How the elements are linked:
from | τ χ
LF | FB QQ
MH | RP QN
QS | FJ BD
CH | QG TB
QN | BR GQ
BR | HQ FL
TG | CZ FZ
MS | LJ CF
QQ | DC TD
PF | QL QG
TQ | TN LD
FJ | HM JR
GJ | QQ CC
MF | MP FS
GB | PF CH
DC | CC FJ
ZT | ZB GB
JB | GM SG
ZC | ZN LJ
HG | LF GJ
TD | FJ NH
FZ | TQ CZ
CF | ZN MS
GM | TN HH
SG | TT ZC
TT | CF ZN
HM | NH TG
HQ | DQ HG
RP | RG CF
TB | HQ TB
NC | ZT DL
FL | ZT FB
BD | MS SG
TN | DD JB
LJ | HC MF
ZB | MP PF
PZ | FS PB
RG | DQ ZT
PB | SG TT
DL | GB QL
FS | LH RG
HF | FJ HQ
ZN | MS HC
GQ | FL LF
QL | CH MH
HC | HT MP
CZ | HH CF
JR | TG HH
QG | MH HF
MP | FS LH
DD | FJ GM
FB | GJ GJ
HH | FZ TN
CC | TD QQ
DQ | NC FS
LH | RP DQ
NH | JR QS
HT | MF PZ
LD | MF CF

The rows follow the links: the fewer symbols apart two elements are, the more alike their rows tend to be.

Each row is also shifted at random along 3 hidden directions that mean nothing.

Some elements, each with a row of numbers:
RG: -28,8,17,22,-8,-2,-12,4,-19,-2,3,11,34,-16,-7,-39,-16,-38,10,19,-51,7,-22,-42,7,-8,-26,36,23,-4,1,-1,16,-13,22,-7,7,-14,8,5,-19
LH: -30,-3,38,-18,-10,11,-25,10,-27,-9,28,36,7,11,17,-86,-10,-2,2,-4,-46,-13,-5,-37,-22,-34,-42,41,15,-7,14,-18,27,-14,32,-1,17,-11,40,-8,-6
LD: -19,-9,27,-4,14,6,-57,37,-33,47,-4,-28,-44,12,3,-109,-12,-57,-3,5,-4,22,3,-36,-37,-70,-30,60,8,-23,46,-41,11,-31,-22,17,10,13,27,74,33
TG: 2,10,6,-27,13,6,-11,21,24,-24,-4,-28,-8,1,2,-28,36,-12,18,-21,28,-2,-20,-6,-3,-3,-36,20,-22,-21,12,-18,-51,-36,-11,20,-15,-16,-24,33,54
HC: -16,-2,24,52,0,-19,-9,-50,-60,60,-45,-9,-13,-14,-22,89,-56,-72,12,32,-13,3,-18,31,-3,11,32,-53,17,-2,-13,8,27,37,-45,-19,-59,3,-28,-21,-37
FS: -20,-17,29,-67,-8,40,-18,17,-8,-47,52,64,-6,54,49,-132,5,55,-2,-22,-19,-31,16,-26,-51,-46,-69,32,23,5,14,-23,31,16,57,-2,32,2,95,-39,-9
DQ: -27,1,19,14,8,18,-13,-18,-33,16,6,21,54,-21,-31,22,-31,-27,10,37,-42,1,-14,-36,-2,11,32,9,17,14,-23,14,15,14,13,-20,18,-28,7,-22,-68
BR: -6,-18,-3,47,-12,-4,7,42,14,16,2,6,-1,-34,17,-55,7,28,8,-38,3,-5,-5,-6,-13,-25,-6,33,-24,19,-5,17,9,-1,0,9,26,27,14,-3,21
QS: 38,17,23,-9,17,21,3,6,-10,24,6,-39,-24,-35,10,36,-10,17,19,12,-18,16,-23,-11,7,-1,64,18,6,-43,-32,10,-25,4,-19,-47,10,-4,-10,1,-20
LJ: -13,-15,-7,26,0,-14,3,-53,-38,0,-27,14,-26,34,-20,55,-24,-29,5,-3,6,1,-22,52,-4,21,-27,-51,6,-8,9,11,9,18,-31,1,-63,19,-13,-27,-6
TQ: -13,-5,-8,-49,19,41,-32,7,14,5,-6,11,-20,29,-5,-21,16,2,-12,26,54,-14,20,-16,-34,-15,-5,-9,-23,7,9,-1,-30,10,-3,33,14,-26,30,23,-19
HH: -3,16,-5,-33,8,32,-10,-3,27,-5,-18,4,2,17,4,23,33,-3,-1,17,53,-31,1,-2,-15,7,-6,-10,-32,3,3,2,-45,-5,3,25,6,-29,-11,21,10
GM: 9,14,-22,28,-39,1,36,-36,8,12,-68,4,0,2,10,91,48,-61,-22,15,30,-24,-25,23,35,25,-23,-26,-39,10,15,-2,-29,-17,21,21,-36,-12,-97,39,36
HG: 35,-23,6,14,17,-12,23,32,22,2,22,-2,7,-3,-27,-41,35,30,1,-13,0,19,9,-16,-3,20,3,-6,-4,34,-5,-19,9,5,15,22,43,-5,17,-12,1
PB: 9,-2,-21,58,-17,-25,34,-37,-37,-11,-46,-4,-26,10,-6,55,13,-70,-15,4,-43,13,-58,37,42,16,-51,5,25,-28,31,8,14,-34,9,-13,-48,32,-55,31,23
DD: 10,18,-12,-16,-16,19,39,-38,21,9,-43,17,-5,10,12,88,40,-2,-16,21,46,-33,0,25,3,34,6,-44,-36,6,-7,21,-31,25,21,11,-11,-16,-48,-7,-1
TN: 2,10,-11,-41,-10,47,-1,-3,37,-15,-10,37,-30,26,32,-24,43,32,-23,10,47,-40,23,-7,-23,-16,-16,10,-33,4,10,-2,-35,11,37,22,24,-6,23,11,-4
JB: 10,9,-19,-6,9,51,-7,8,6,32,-20,13,-33,-2,23,9,18,-2,-29,37,13,-7,15,-20,-1,-20,25,23,-12,-12,9,14,-11,8,23,2,36,2,11,34,-44
QQ: 46,-5,25,-8,-1,-28,14,25,12,12,31,-40,-34,-6,15,-71,36,12,12,-8,-16,29,26,-18,11,1,-2,17,9,9,16,-55,10,-19,13,12,42,3,0,24,33
GB: -40,16,-31,-18,-22,-19,-16,1,8,-21,19,-3,41,-7,12,1,-29,-1,-21,8,-9,2,39,-3,21,-22,-1,12,-2,4,2,-5,27,-27,-2,-4,-4,10,10,4,14
DL: -31,18,-42,-34,-9,-10,-14,-25,21,-41,9,19,63,1,-10,53,-39,15,-13,29,2,-16,35,2,22,10,7,-28,10,10,-10,19,9,5,-1,-2,-2,-9,17,-32,-27

Start here and follow the symbols in turn, left to right. Where do you end up?
Answers are names.
-48,-2,-6,20,-10,-8,-7,-13,-22,-34,-10,25,43,0,-14,4,-22,-25,8,4,-31,-12,-35,-6,12,9,-46,13,25,1,4,20,9,-20,5,0,-28,-8,0,-18,4
χ χ: MS
-1,-15,14,-5,14,34,19,49,25,-42,49,30,23,23,-1,-83,31,42,-13,-54,-10,8,1,-19,-34,-25,-15,36,-13,37,1,-13,13,-6,50,17,53,24,37,-10,21
χ χ τ τ: DC
0,15,9,-7,16,25,22,19,3,11,25,-10,26,-12,14,32,-23,21,-2,-23,15,9,10,12,-25,-12,54,3,-20,12,-35,12,-5,24,16,-15,24,23,-10,-18,10
τ χ: JR
5,-16,-12,48,-16,-18,-6,52,25,15,16,9,-2,-30,15,-84,6,38,10,-19,-12,5,9,-24,15,-11,-6,34,-15,12,3,6,14,-14,-11,13,44,2,30,2,1
τ χ χ: CH
-4,7,9,-10,25,12,-39,34,9,-7,-13,-36,-6,2,-10,-43,23,-25,3,4,15,13,-25,-24,-7,-14,-22,36,-13,-19,22,-23,-32,-45,-18,20,-7,-26,-5,63,37
τ τ τ: TQ
5,-21,-24,48,-28,-24,25,-17,29,10,-27,18,12,-31,-18,59,3,35,21,-17,27,-15,-11,24,8,51,6,-63,-35,31,-36,47,-7,27,-24,13,-11,-6,-23,-59,-14
τ χ τ: GJ
13,5,-18,-1,18,45,-17,11,-7,1,3,12,-51,16,-1,-21,4,20,-24,16,-26,7,-6,-12,6,-20,19,31,34,-32,21,24,3,3,5,-23,28,33,60,13,-48
τ χ χ τ: HT
7,0,-2,35,31,21,-24,15,-42,37,-5,-29,-42,-15,-26,4,-25,-35,-10,41,-52,37,-25,-22,14,-30,38,39,41,-40,23,19,21,-15,-25,-23,14,26,18,42,-50
χ τ χ τ: ZN
-31,-6,20,14,-25,-26,8,-45,-39,4,-20,26,7,7,2,24,-32,-41,7,-3,-11,-14,-14,20,-15,5,-39,-31,14,13,-1,-8,28,10,2,-3,-47,-2,-16,-30,8
τ τ τ τ: RG
-2,1,12,-22,23,19,-35,24,10,3,-13,-22,-1,-2,-1,-44,20,-23,9,11,27,6,-4,-22,-10,-15,-12,37,-22,-16,15,-18,-35,-25,-12,15,3,-26,-5,67,36
τ τ τ τ: FJ
-27,16,-8,1,-14,-15,-10,19,-6,18,10,-27,18,-25,31,0,-44,-14,-14,-19,7,12,30,11,-1,-55,39,31,-10,11,-11,-6,15,-1,-10,-17,0,34,-13,23,24
τ χ τ: BR
34,26,19,-21,20,9,16,-15,16,-3,0,-17,5,-16,-4,81,-3,30,30,11,15,-15,-14,11,-3,44,51,-34,-3,-20,-51,23,-48,33,-13,-26,-19,-31,-27,-35,-15
τ χ τ: FZ
-4,-5,-3,-8,40,33,-53,33,-22,7,24,-20,-50,7,-13,-60,-26,6,-7,7,-25,31,-6,-21,-8,-41,10,51,48,-34,25,1,11,-14,-29,-14,9,31,70,34,-22
χ τ χ: HC
-12,-7,-27,-22,43,37,-47,4,1,-32,13,28,-15,42,-44,-7,-16,37,3,11,0,5,-8,-7,-20,1,1,-3,32,-19,20,23,-5,1,-25,-1,4,3,72,-24,-55
χ χ τ τ: MS
29,13,26,-28,4,0,14,11,16,-2,7,-27,-24,-14,27,9,23,11,15,-13,3,6,0,-1,-1,5,18,17,-14,-19,-19,-21,-29,-7,5,-11,13,-15,-34,6,30
τ τ χ: QS
20,15,7,-35,-3,-4,16,-7,31,-41,-12,-7,-4,11,12,20,42,10,14,-31,26,-16,-34,12,4,22,-35,-5,-29,-12,-5,-8,-56,-26,10,-1,-29,-19,-39,0,58
τ τ χ τ: ZN
-7,-17,15,3,-3,24,-1,-25,-30,9,5,47,-22,24,8,-3,-28,2,-2,4,-16,-15,-7,14,-32,-13,-10,-11,16,-3,-2,5,28,36,16,-12,-9,15,33,-35,-31
τ χ τ: DQ
-30,0,-19,8,-20,-10,-23,22,1,24,1,-6,21,-34,24,3,-57,19,-10,-9,10,-4,30,3,-11,-28,42,8,-16,9,-30,39,3,22,-15,-21,8,22,23,-21,-12
τ τ χ: ZT
